Below are the code and all the weights of a small trained network. Each question names an input and a target symbol and asks about switching units off, where a switched-off unit gives its printed mean instead of its output.

import numpy as np


def w(rows, s, z=0):
    codes = np.array(rows[::2]) - 128.0
    scale = np.full(codes.shape[1], s)
    scale[-1] = z or s
    return codes * scale


def f(y):
    return np.maximum(y, 0)


def softmax(a):
    e = np.exp(a - a.max(-1, keepdims=True))
    return e / e.sum(-1, keepdims=True)


def log_softmax(a):
    a = a - a.max(-1, keepdims=True)
    return a - np.log(np.exp(a).sum(-1, keepdims=True))


def net(x, mask):
    ids = ['βγδεζηθλμξπστφψ'.index(c) for c in x.split()]
    T = len(ids)
    res = E[ids] + P[:T]
    r = res
    for j in range(3):
        rows = slice(2 * j, 2 * j + 2)
        q, k, v = (r @ M[0][rows].T for M in (Q, K, V))
        z = softmax(np.where(np.tri(T) > 0, q @ k.T / 2**0.5, -1e9)) @ v
        o = O[0][rows]
        res = res + np.where(mask[j], z, o[:, -1]) @ o[:, :-1]
    y = f(res @ A[0][:, :-1].T + A[0][:, -1])
    res = res + np.where(mask[3:15], y, B[0][:, -1]) @ B[0][:, :-1]
    return log_softmax(res[-1] @ U[:, :-1].T + U[:, -1])


Q, K, V, O, A, B = {}, {}, {}, {}, {}, {}
E = w([
[109,109,150,147,85],'β',
[105,205,89,133,177],'γ',
[157,168,152,80,129],'δ',
[132,84,105,123,87],'ε',
[131,90,146,131,128],'ζ',
[147,140,136,169,102],'η',
[114,105,159,122,143],'θ',
[168,152,153,106,81],'λ',
[68,128,127,152,88],'μ',
[129,142,164,175,111],'ξ',
[184,111,167,175,250],'π',
[179,133,128,51,103],'σ',
[144,105,33,150,128],'τ',
[97,102,111,59,203],'φ',
[190,92,106,125,126],'ψ',
],0.022)
P = w([
[91,57,255,171,48],'0',
[102,91,208,181,72],'1',
[113,119,182,172,96],'2',
[140,151,179,161,140],'3',
[145,150,148,148,137],'4',
[158,155,114,139,156],'5',
[165,169,109,135,201],'6',
[168,160,98,130,209],'7',
[178,168,91,122,230],'8',
[170,135,69,128,179],'9',
[178,159,86,117,222],'10',
],0.0058)
Q[0] = w([
[94,162,67,96,237],'head 0',
[64,160,80,27,117],'head 0',
[159,147,94,127,158],'head 1',
[131,139,154,254,110],'head 1',
[77,32,168,125,118],'head 2',
[118,195,51,114,30],'head 2',
],0.0086)
K[0] = w([
[90,165,100,105,43],'head 0',
[49,137,185,147,92],'head 0',
[180,188,70,80,110],'head 1',
[100,186,110,176,252],'head 1',
[162,83,254,137,27],'head 2',
[83,201,162,171,190],'head 2',
],0.0078)
V[0] = w([
[93,121,168,48,253],'head 0',
[99,164,199,115,166],'head 0',
[96,16,233,177,130],'head 1',
[239,160,112,175,202],'head 1',
[104,254,43,45,81],'head 2',
[25,187,79,186,141],'head 2',
],0.0063)
O[0] = w([
[102,165,105,57,205,82],'head 0',
[99,249,152,111,190,143],'head 0',
[143,87,159,97,168,108],'head 1',
[243,171,60,240,174,253],'head 1',
[55,122,160,100,1,195],'head 2',
[30,164,90,145,37,226],'head 2',
],0.0084,0.0026)
A[0] = w([
[163,183,199,38,79,141],'neuron 0',
[225,46,82,118,97,166],'neuron 1',
[177,150,151,249,151,66],'neuron 2',
[133,111,222,113,133,153],'neuron 3',
[74,164,125,125,108,66],'neuron 4',
[119,130,121,18,158,170],'neuron 5',
[175,191,132,23,79,57],'neuron 6',
[98,88,86,77,163,128],'neuron 7',
[254,180,103,107,125,122],'neuron 8',
[109,92,83,195,123,59],'neuron 9',
[128,148,165,227,170,2],'neuron 10',
[102,59,129,29,90,109],'neuron 11',
],0.0087,0.0051)
B[0] = w([
[112,207,90,182,177,184],'neuron 0',
[189,95,181,125,31,250],'neuron 1',
[85,107,62,121,74,253],'neuron 2',
[131,226,244,42,207,176],'neuron 3',
[218,77,164,83,93,190],'neuron 4',
[63,122,4,169,240,166],'neuron 5',
[111,170,36,224,180,168],'neuron 6',
[44,110,73,195,163,145],'neuron 7',
[150,155,3,25,87,246],'neuron 8',
[47,243,135,233,179,168],'neuron 9',
[53,125,92,122,45,195],'neuron 10',
[6,88,203,79,78,166],'neuron 11',
],0.0052,0.0066)
U = w([
[106,119,172,142,115,47],'β',
[2,244,124,227,39,101],'γ',
[137,178,177,151,166,51],'δ',
[120,61,157,55,23,122],'ε',
[148,95,170,128,136,108],'ζ',
[168,116,174,160,69,80],'η',
[142,124,177,174,179,254],'θ',
[220,181,225,95,54,86],'λ',
[51,79,134,56,66,67],'μ',
[156,113,206,186,113,190],'ξ',
[178,138,36,185,167,83],'π',
[142,95,135,63,99,142],'σ',
[139,11,126,240,96,128],'τ',
[36,56,74,123,158,154],'φ',
[235,121,129,70,30,117],'ψ',
],0.0063,0.0051)

Each question gives the input, a string of symbols that net reads in full, and the target symbol t.
The units are the heads (2 rows each of Q, K, V and O) and the neurons (one row each of A and B). Each row of codes is followed by its name. A weight is (code - 128) times the scale printed after its matrix; where a second scale follows, it is the last column's (O, A, B and U).
mask holds one flag per unit, heads first, then neurons. A switched-off unit (its flag False) gives its mean, the last column of its rows in O or B, instead of its output. The means were averaged over made-up inputs and are rounded, as every weight is.
A unit's drop is (log p(t) with every unit on - log p(t) with that unit switched off) / (log p(t) with every unit on - log p(t) with every unit switched off).
The circuit of an input: a set's keep is (log p(t) with only the set's units on - log p(t) with every unit switched off) / (log p(t) with every unit on - log p(t) with every unit switched off). Starting from the 12 units with the biggest drops (on a tie, the unit counted first), units are removed one at a time, each time the one whose removal leaves the highest keep (on an exact tie, the one counted first), for as long as the keep stays at least 0.8.
circuit, biggest first: the units of the circuit, biggest drop first
unit that matters most: the unit with the biggest drop
top k neurons: the k neurons with the biggest drops, biggest first
heads that matter: for each layer, one digit per head in row order, 1 if its drop is at least 0.15 and else 0, layers parted by /
drop of u: that unit's drop, to one decimal
input τ μ γ σ, target γ: circuit, biggest first : head 2; neuron 0; neuron 6
input π π δ, target π: unit that matters most : head 0
input γ ξ π ε η, target π: circuit, biggest first : head 1; head 2; neuron 8
input η β θ λ γ π η ξ ε ε ξ, target π: circuit, biggest first : head 1; head 2
input ζ γ π ξ φ γ φ, target φ: circuit, biggest first : head 1; neuron 5
input γ ε γ ε γ β ε η, target γ: circuit, biggest first : head 2; head 1
input β τ φ β γ λ, target γ: top 2 neurons : neuron 0; neuron 6
input λ σ π γ ε ε ξ φ μ π σ, target π: circuit, biggest first : neuron 6; neuron 5
input π π ξ γ π λ μ, target π: circuit, biggest first : head 2; head 1
input σ γ μ π λ, target π: heads that matter : 100
input β ξ β π σ δ, target π: heads that matter : 001
input π β θ, target θ: circuit, biggest first : head 0; head 1; head 2
input μ ξ π ξ τ ε ψ, target ψ: circuit, biggest first : neuron 1; neuron 8; head 2; head 0
input λ γ ψ, target ψ: heads that matter : 001
input ξ ε μ π π, target π: circuit, biggest first : head 1; neuron 8
input γ ζ β ψ ε δ ε γ β τ τ, target γ: heads that matter : 001
input ε π τ, target π: circuit, biggest first : head 2
input σ ξ ψ δ γ γ π γ τ, target γ: circuit, biggest first : head 2; neuron 9
input ε ζ π, target π: heads that matter : 011
input γ ψ ε τ γ τ γ η, target γ: circuit, biggest first : head 1; head 2
input τ λ π, target τ: top neuron : neuron 2
input γ η π δ ε ε π ξ β, target π: heads that matter : 111
input ξ γ π τ β γ σ, target γ: heads that matter : 001
input β τ β τ τ, target τ: top 2 neurons : neuron 1; neuron 3
input π η ε, target π: heads that matter : 101
input ε τ τ, target τ: drop of neuron 10 : 0.0
input π ξ σ, target π: drop of head 0 : 0.2
